[-13  45   4 -30  48 -12 -16 -19 -11   5 -28  -7  20  23  15  25 -54  33
  39  37 -43  36   4   7  27  -8 -10  -3 -34  15  -1  53  54 -35  34]  q_282
[  3 -54  10 -46 -31  -5 -24  38  34 -25 -20 -11 -10  49 -22 -44  15 -23
 -42  -2  31 -11   6 -20  52 -49 -26 -46  57  29  18 -12 -44  -8 -33]  q_282
[  8 -14  27  16  34  11 -11 -14  33 -27  -1  14 -56  15  -7 -22  -6 -16
 -19  33  15 -42  14 -36  28  -9 -33 -58  -3  32 -22 -10 -27 -70 -11]  q_660
[ 14 -42 -20 -15  -5  40  15  54   2 -16   9 -13 -18  -9  12  63 -61  26
 -10   5   1  52 -13  58  22  -3 -16 -50 -15  27  13  24  55 -36   0]  q_937
[-20 -20  32   6 -18   4 -20  79   1  23  68 -12 -38 -13 -26  14  52 -33
 -36   3  24  32  36   6 -28 -26 -37 -10  20 -15  32 -50   4  56 -18]  q_91
[ 29  31 -19  59  24  34  71  76 -16  39 -29 -18  34  -3  23 -42 -16  24
 -10   9  18  20  17  20 -24  18   2 -27   2  58 -11  46  13  15 -16]  q_534
[ 39  52  -6  43   5   0  81  59 -26  18 -44 -34   1 -10   2 -22 -23   5
 -38 -22 -10   4  54  13  14  63 -11 -40  23  71 -16  59  28  12 -50]  q_534
[-15  -2   9 -38  64  15  21  50 -11 -22 -22 -11 -25   7 -20  43 -63  19
  -4  15   0  67  18  46  12   9 -59 -39 -14  26   6  47  43   1  10]  q_159
[ 28  33  41 -29  -1  10   8  37  -2  35  21  11  20  13   5  53 -48  39
  -2  29   7  78   8  42  27 -51 -25  -5 -13  15 -30 -19  43  13  37]  q_385
[ 32 -63 -25  19 -16  29  53  66 -11   3  24 -29 -24 -19  -3 -40 -10 -12
  23 -10  -1  15 -53  34   0 -10  11  26 -15  37  44 -10  35  26 -54]  q_534
[ 46 -47 -20  18  11  29  27  21 -13   3  49  -3  -8 -28  44 -17   4  -7
  21  28 -25  32 -30  41 -11  -3  38  33 -13 -50  21 -54  16 -25 -19]  q_91
[ 34  11  18 -49  39  24  13  52  18  18 -22  10  37  -8  28  -9 -33  44
  36  26 -13  69  -2  35  11 -64 -13 -20 -24  56   6  28  44 -15  19]  q_222
[-17  35 -38   4  40  13  45  50  17  18  20 -31 -31 -11 -16  29 -10  21
  -9  70   3  34 -69  22  20 -18 -31  33  45  54  16  61  -1 -47  -6]  q_91
[   7    5    8   54   18   35   10   96   14  -18   -2    3  -72    8
    4   -7  -14    9 -114   -8   37    6   47   15   23    6  -14  -61
   28   19    6  -19  -33  -15  -25]  q_926
[-15  43  -7  27  26  21  32  22  -5  18   4 -20 -14   0   0  20 -41   9
   3  34 -19  38  -4  14  28  -7 -54  -7 -24  30  26  71  60 -13   7]  q_534
[ 39  26 -39 -46   1 -20  32 -18  15 -36  26 -31   4   4 -16  19   2  30
  12  32 -15 -27 -37  15  22   5 -26  20  72  76   9  55  -8 -54  -2]  q_222
[ 42  59  33   3  19  15  20  24  22  -2 -14   1 -15  35   3 -15   6 -19
 -56  44  25  -8  11 -20  73 -15 -44 -48  28  26 -14  16 -10 -50 -28]  q_937
[  7  -2 -32 -18 -15  -1  28  16  -5   0  -4 -44  28   3 -14 -22 -35  10
  23  -4  -1 -14  -1  16 -39  58   7  -9  63  70 -19  37   0  32 -20]  q_282
[ -1 -19 -49   0   9   0  49 -15 -27 -11  29 -22  -6 -25  19  23   8  -8
  74   5 -33   1 -75  43 -28  13   4  38 -32 -34  38 -11   5 -18  -2]  q_964
[ 12 -28  -6 -38  17  11   9   6  -3 -23  -8 -16 -25 -10   3  13 -40  40
   8 -23 -18  11  14  -5  52 -27   4 -21 -27  36   9   0  18 -27  -5]  q_222
[ 12  -8  -8  10  35   2  13   4 -21 -23 -17 -12 -21  12  14  27   8  -8
  -6  17   9   1  12  19 -21  56 -26 -51 -19  12  -1  -7   5 -16 -10]  q_926
[-12  64 -17  14   5  13  30  67 -30  -4  18 -16  32   9  63   8  -9  29
  -6  16   6  -8   6  27 -20  45   2   6  11  64  30  51  31   6  12]  q_964
[-23  27 -36  50  29  30  46  21 -21  51  -9 -26  -7  -5   3   4 -24  28
  -6  10  16 -16   5  16 -40  16  28 -42  -7  10 -23  10   0  16  -7]  q_91
[-48  30  11  38  11 -13 -37  49 -12  31  43 -35  -9  13 -17  51  72 -27
  11  37   1   8  24  -9 -18 -33 -46   4 -12  -4  48 -45   8  41  11]  q_660
[ 13 -18 -28  21 -20  -6  51  56   2   6  38   5 -39 -21  28 -27   1 -13
  -3  -4 -20   4 -75  21   5   0 -11  37 -26  13  37  49  -2 -20 -40]  q_660
[ 26  21 -30  18  53  12  24  42 -23  -1   4 -24  21  14  10 -38  16  28
 -29  33  24  12  22  14 -16  31 -12  -3  36  29   9  48   1  -9  -9]  q_91
[-20  21 -47  31   9  30  31  42   5   4  -6 -38  10 -37  24  36   1  -2
  -5  34  10   4 -22  10 -41  99   3   1  28  45  -4  30  -7  -6  -7]  q_937
[-40  36  -5 -33  22   4  37  56  -7   8 -22   2  -2   1  34  25 -77  51
  25   7 -28  51  28  10  -6 -22   6 -20   1  53 -12  28  27  -4  -8]  q_91
[  7 -25  46 -11  -8  51  -6  38  17 -27  16   9  -6  51  15 -49  15 -36
 -25  37  68  -8 -45  -9  33 -42 -70 -28   4  16  28 -25 -17   2 -16]  q_385
[-16  44 -13  69  11  29  55  47  -8 -15   2 -14  23  -4  73 -21   1  -1
  11  17  -3 -13   8 -27 -12  28 -34 -28  -5  33   7   7 -20 -18  13]  q_660
[ -5  -5  -6  15  65  -3  15   3  15 -19  -8   9 -14  18   8 -19  48 -38
 -25  41  34  -7 -63  -9  26  20 -15  -1 -31  -7  17 -13 -61 -19 -12]  q_926
[-48  48  17  22   1   2  10  44  38  16  21   5 -28  26 -31  39 -16 -11
 -71  31  13   2  30  -4  51 -53 -46 -54  65  18  -5  29 -42 -38 -12]  q_91
[ -3 -25  37  -2  32  12 -37  40 -24  28  72 -16  24  15 -62  57   6   7
 -39   9  65  46  43  36   6 -18 -17 -20   6   5 -21 -22  10  46  14]  q_91
[ 16   6 -55  -6  -1   5 -10 -10  29  34 -15 -11  -8   7  -9   3   8  25
  24  65  -6  -8 -55  -2 -19 -18  28  33  22  13  -5   4   5 -42   4]  q_937
[  2  23  64  24  14  25  19  38   8 -10   9  12  13  12  -9 -32 -14 -34
 -25  10  39   2  17 -41  46   0 -76 -18  16  33 -16  57 -15 -26  -9]  q_159
[ 26  42   1  10  -8  43  47  19   1  32  21 -20  18  -4  70 -53  -3   1
  13  36  30 -26 -18  -1 -18  -3 -12 -31  -5  45  -1   9  13  18 -13]  q_660
[-44  36  15  -4   2   5 -28  18 -14  35  69 -34 -19 -12 -40  71  30  13
 -20  20  40  14   1  10   1 -51 -27   8  10  -9  18 -18  18  30  20]  q_91
[ -6 -18   4 -13   8 -14   6  -9  18 -42 -26   9 -49  43   0 -55  24 -19
 -71 -10  32 -37   3 -63  85 -13 -11 -30 -33   5  21 -60 -24  19  -2]  q_534
[-18 -16  22  -1  10 -14 -24  44  10  11  95 -19 -20 -22 -44  68  36 -23
 -40  10  16  54  28  31  25 -35 -43  -2 -17 -12  60 -14  26  51  15]  q_534
[ -2  67  12  28  27   3  45  61 -36  -3 -15 -23  49 -18  36 -21  33  -6
  -4 -16  18   7  42  -5 -30  78 -23  -5  12  40  -1  24 -16  30  -3]  q_964
[ -2  39 -12  49  12  31  53  74 -32  -8  25 -23  21 -22  46 -22 -25  23
  -2  -9   5   5  22   1 -24  45 -16  10   4  34  27  55  30  22  10]  q_159
[-30  -5  32  28  -5  -4 -35  49   7  26  41 -17  -1  -1 -24  10  51 -30
 -47  -1  33   9  53 -28  30 -22  -9  -3 -13   8  38 -39   3  61  -4]  q_534
[ 45  13 -14 -20  39  47  42  15  -6 -28  31  -6  -9  19  40  14 -69  37
  21  42   2  15 -34  51  17 -13 -13 -48 -29  31  13  15  68 -33  12]  q_937
[ 13 -15  -4   8 -57  40  17  25  39  19 -53  -2  -6  28  25 -37  20 -28
 -53  27  39  -5 -24  -1  16 -17 -15 -45  39 -15 -14 -91 -40  21  -2]  q_385
[  0 -41  13   2 -20   5 -56  16  17 -22  37 -25 -28  15 -71  64  21 -27
 -13  15  20 -28  -5  24  14  -7 -29 -41  23  36  30 -16  47 -18 -10]  q_937
[ 12 -28 -15 -32 -23  19 -19  16  16  25  72 -26 -31 -10 -39   6  24   0
 -24  20  23  27  -4  15 -20 -21 -68  10  27  -2  27  26   4  33   7]  q_222
[ 27 -29   7 -33   1  21  10  77   8  35 -16   2  -4   4  43   9  -8  29
  10  30   4  71  -3  19  36 -71   1 -13 -30  31  19 -26  39 -22  18]  q_964
[ 13  54 -41  19  41 -11  58  72  19   9  53 -19  -5 -43 -17  25 -11  34
  20  33 -22  13 -40  36 -30   8  14  36  45  73  22  85  -5 -32 -23]  q_937
[  5   0 -31 -32  28 -42  12 -32  21 -10  24  -2 -34 -47 -17  -1  20  14
  17   8   1 -16 -68 -11 -12  28  20  53 -11  35  10  39 -22 -17  -8]  q_926
[-12 -55  12   3  11  -9 -75  16  -1   1  33 -36 -25  -7 -70  32  45 -21
  -1   6 -18  30  63 -32  12   8 -52  24   7   3  34  -9  16   8  -1]  q_222
[  40   -4   26   30   19   -9  -13   52   -6   47   68  -26    7   18
 -112   67   21  -23  -21   12   14   56   47   53    7  -30  -56  -40
   19   -8   -4   -2   34   38   -2]  q_937
[ 11  12 -15  16  -9  34  52  18 -19  -9  19 -28 -12 -40  63 -43 -17  -9
 -11  -6 -16  15  -2  -9  23  40  -1  20   4 -14  25  12  17  -5 -36]  q_91
[ 15  17  54  33  -1  26  19  41  46  -2  -7   2 -35 -25 -19 -42   4 -32
 -68  -2  26  18  33 -38  57 -15 -66 -37  40   7  -8   3 -48 -22 -21]  q_385
[ 55 -12 -14   2   5  -7  53  -4 -12 -46  45 -35 -10  -7 -38 -24   8 -34
  -8 -17   8 -21   2  34 -14  93 -58 -31  43  36   6   5  18  31  -1]  q_964
[-18  16  -8  45 -40  39  28  55  36  30  17  -2 -55  10  25   1  22 -15
 -76  41  24  -3 -11 -16  34 -62 -40 -45  43 -17  13 -28 -33 -42   0]  q_91
[ 23  -3   9 -28  10  32  57  70   7  22 -35 -18  17 -37  59 -29 -45  43
   7 -32  -2  66  22  27  42 -72  11 -62 -47  26  40  -3  40  35  -9]  q_385
[  7  61 -17  17  53  21  45  36 -22  26  -2 -40  20 -11  23  -4  -7  43
 -11  33  17  29  61  -3 -24  22 -36 -46  30  45 -10  58  18   0  11]  q_91
[ -1 -33 -31  23  31  16  50  11  -8 -13  27 -19 -31 -26 -13  -8 -43  14
  32   3 -15  25 -44  -7  27  -2   4  52 -27  18  13  15  -1 -22 -20]  q_534
[-17 -45 -18  28 -40  17  16  36 -23 -35  18   4   2  25  45  15   0 -35
  20  11  -6  -8 -79  15   8  28  -6  46 -17  -6   8 -42 -24 -31 -27]  q_660
[-11  56 -22  57  16  62  33  33   4  17  26 -51  25 -25  26  55   1   8
   9  57  45 -17 -23  53 -65  35   5 -36  52  48 -13 -44 -10  10  15]  q_926
[ 13 -16  25  37   0  26  -9  28 -23  -2  92 -27  11   7  10  66  18 -17
  10  33  23   4  19  33   3 -19 -46 -37  -7   6  16 -21  18 -21   7]  q_660
[  2  -8   1  10  -6   2  52 -10  32 -42  64   3 -19 -55   1 -24 -44 -30
  16 -20 -24 -34 -60  10  36  23  54  46  -1  33  18 -28  -7   6 -36]  q_534
[-14 -14  -3  11   7  37  34  38  18  14 -21 -14 -35  33 -26   0   1 -31
 -26  46  43  10 -38  10  17 -24 -53 -36  18  23  -7 -12 -31  -7 -32]  q_534
[  7  -6 -45 -15   9  -3  58  20  -3  32  47 -12   4 -64  44 -12  -1  20
  27   9 -18  43 -37  18 -39  20  36  43 -15  -7  13   9   4  28   0]  q_91
[-12   3  -1 -10  23   5  55  63  13  26  10 -20  -8 -30  -6  44 -46  16
  29   4 -23  56 -30  45  18 -53 -15 -36  -4  34  10  56  -1 -31 -12]  q_282
[ 28  23 -15  55  10  33  46  64  -8  11   0  -2  36   3  26 -21 -24  19
 -20  25  15  11  -2  34 -37  55   2   7  41  38 -22  37 -22 -11  -9]  q_385
[-35 -36 -31  40 -43  52   9  47  20  14  17  -4 -59  31  25  18  14 -24
 -69  58  43  -9 -61  -6  13   1 -26 -18  19  -8   5 -53 -19 -22  11]  q_91
[ 66 -35 -13 -38  11 -32  37  16  -2  -7 -10   1  -8   3 -42 -37   8   7
   8 -14   8   6 -62  20  33   6  17  42   1  46 -14   1  -1 -13 -18]  q_964
[ 70   3 -47 -35  -9  -9  33  44  42  21 -11 -12 -22 -34  -8 -13  38  38
 -24  42  -4  13 -57  39 -14 -13 -25  10  57  79  14  92   7 -65  -3]  q_222
[-27 -29  37 -29  32 -18 -66  57 -10 -10  48 -30  -1   5 -18  17  41 -11
 -32  -9  21  38  75 -15  22 -11 -17 -15 -14  -3  53 -24   4  56   7]  q_282
